Below are the code and all the weights of a small trained network. Each question names an input and a class and asks about switching units off, where a switched-off unit gives its printed mean instead of its output.

import numpy as np


def w(rows, s, z=0):
    codes = np.array(rows[::2]) - 128.0
    scale = np.full(codes.shape[1], s)
    scale[-1] = z or s
    return codes * scale


def f(y):
    return y / 2 * (1 + np.tanh(0.7978845608 * (y + 0.044715 * y**3)))


def log_softmax(a):
    a = a - a.max(-1, keepdims=True)
    return a - np.log(np.exp(a).sum(-1, keepdims=True))


def net(x, mask):
    res = np.array(x, float).reshape(1, 4) / 4 @ E
    y = f(res @ A[0][:, :-1].T + A[0][:, -1])
    res = res + np.where(mask, y, B[0][:, -1]) @ B[0][:, :-1]
    return log_softmax(res[-1] @ U[:, :-1].T + U[:, -1])


A, B = {}, {}
E = w([
[62,191,141,123,210,143,106,182,15,92,175],'x0',
[129,118,182,120,144,158,140,146,157,108,122],'x1',
[180,126,168,189,120,135,10,18,137,84,218],'x2',
[166,161,79,113,224,222,191,51,111,160,142],'x3',
],0.012)
A[0] = w([
[139,170,90,135,88,63,44,140,206,104,181,148],'neuron 0',
[101,187,178,127,149,112,80,182,62,126,213,28],'neuron 1',
[115,118,80,124,193,210,166,2,170,133,123,158],'neuron 2',
[30,186,164,99,206,197,210,132,85,131,144,162],'neuron 3',
[238,153,104,5,170,187,148,40,133,164,166,161],'neuron 4',
[88,78,135,127,114,95,168,168,144,195,76,240],'neuron 5',
[181,72,172,215,79,65,94,82,148,130,108,162],'neuron 6',
[207,118,149,130,162,169,84,85,94,109,112,92],'neuron 7',
[94,125,116,107,90,67,53,228,133,24,75,226],'neuron 8',
[192,54,206,173,33,166,46,92,151,88,187,173],'neuron 9',
[156,237,93,97,208,165,222,171,9,171,140,147],'neuron 10',
[196,147,97,187,71,153,204,133,191,138,98,166],'neuron 11',
[156,110,124,146,45,90,79,127,181,126,132,163],'neuron 12',
[108,127,78,110,90,147,187,238,148,173,6,172],'neuron 13',
[129,155,143,208,174,184,63,53,119,78,222,210],'neuron 14',
[190,152,169,171,113,48,84,139,185,122,121,158],'neuron 15',
[154,117,112,191,139,105,156,48,144,104,108,78],'neuron 16',
[42,207,180,203,165,120,91,194,40,70,213,205],'neuron 17',
[189,145,119,124,124,192,32,86,87,58,135,1],'neuron 18',
[143,116,131,173,71,151,83,133,145,81,135,149],'neuron 19',
],0.0069,0.0082)
B[0] = w([
[163,168,116,115,169,155,67,160,134,107,74,184],'neuron 0',
[105,45,114,150,6,73,95,35,177,225,167,173],'neuron 1',
[97,115,213,88,95,122,140,121,104,106,192,195],'neuron 2',
[151,150,51,170,115,147,112,176,176,54,111,204],'neuron 3',
[36,99,194,95,109,62,211,60,94,144,168,196],'neuron 4',
[84,140,185,49,131,185,197,114,90,146,141,188],'neuron 5',
[136,185,113,169,137,176,63,146,106,101,103,203],'neuron 6',
[116,117,132,84,112,75,110,94,115,141,114,159],'neuron 7',
[172,49,140,103,95,42,68,45,163,211,150,219],'neuron 8',
[163,134,94,148,154,155,142,154,120,107,112,235],'neuron 9',
[143,222,108,169,171,147,100,202,168,128,32,220],'neuron 10',
[148,105,129,92,87,56,74,36,127,169,172,170],'neuron 11',
[114,136,84,101,148,216,140,185,103,74,171,190],'neuron 12',
[84,94,161,75,71,43,166,94,143,141,230,201],'neuron 13',
[176,62,92,131,76,59,53,96,187,189,77,247],'neuron 14',
[99,142,119,115,174,92,126,152,132,99,74,181],'neuron 15',
[154,98,108,115,122,108,131,216,150,123,158,147],'neuron 16',
[52,159,163,49,130,125,156,62,33,141,207,252],'neuron 17',
[15,165,189,2,165,66,170,107,65,120,177,161],'neuron 18',
[183,148,53,160,188,100,139,153,129,101,78,169],'neuron 19',
],0.0071,0.018)
U = w([
[168,54,117,138,95,93,97,114,205,170,151,142],'0',
[87,134,173,113,144,129,159,120,79,125,185,78],'1',
[163,204,77,191,247,226,118,218,140,83,9,251],'2',
],0.011,0.0026)

Each question gives the input, the list of numbers given to net, and the class t.
The units are the neurons (one row each of A and B). Each row of codes is followed by its name. A weight is (code - 128) times the scale printed after its matrix; where a second scale follows, it is the last column's (A, B and U).
mask holds one flag per neuron, in row order. A switched-off neuron (its flag False) gives its mean, the last column of its row in B, instead of its output. The means were averaged over made-up inputs and are rounded, as every weight is.
A unit's drop is (log p(t) with every unit on - log p(t) with that unit switched off) / (log p(t) with every unit on - log p(t) with every unit switched off).
The circuit of an input: a set's keep is (log p(t) with only the set's units on - log p(t) with every unit switched off) / (log p(t) with every unit on - log p(t) with every unit switched off). Starting from the 12 units with the biggest drops (on a tie, the unit counted first), units are removed one at a time, each time the one whose removal leaves the highest keep (on an exact tie, the one counted first), for as long as the keep stays at least 0.8.
units of the circuit, in order: the units of the circuit, biggest drop first
unit that matters most: the unit with the biggest drop
top k neurons: the k neurons with the biggest drops, biggest first
drop of u: that unit's drop, to one decimal
input [4,8,-5,2], class 2: units of the circuit, in order => [neuron 10]
input [1,5,-1,3], class 2: top 2 neurons => [neuron 17; neuron 8]
input [-4,-5,-5,1], class 1: top 3 neurons => [neuron 14; neuron 5; neuron 8]
input [-7,3,-1,1], class 1: top 2 neurons => [neuron 14; neuron 8]
input [6,-6,5,-1], class 0: top 2 neurons => [neuron 14; neuron 1]
input [5,4,6,-3], class 0: top 2 neurons => [neuron 14; neuron 1]
input [7,-6,-1,6], class 2: top 2 neurons => [neuron 10; neuron 3]
input [7,5,2,-6], class 0: top 2 neurons => [neuron 8; neuron 1]
input [8,5,8,0], class 0: top 3 neurons => [neuron 14; neuron 1; neuron 5]
input [4,2,0,7], class 2: top 2 neurons => [neuron 10; neuron 3]
input [8,5,2,-3], class 0: top 2 neurons => [neuron 1; neuron 8]
input [3,3,3,-1], class 0: top 3 neurons => [neuron 14; neuron 5; neuron 4]
input [6,-3,4,-8], class 0: top 2 neurons => [neuron 8; neuron 1]
input [6,7,4,0], class 0: top 3 neurons => [neuron 14; neuron 1; neuron 5]
input [-3,1,6,0], class 2: unit that matters most => neuron 8
input [2,8,-6,7], class 2: drop of neuron 17 => 0.1
input [7,-4,3,-1], class 0: drop of neuron 14 => 0.7
input [-7,-1,-6,6], class 1: drop of neuron 14 => 0.2
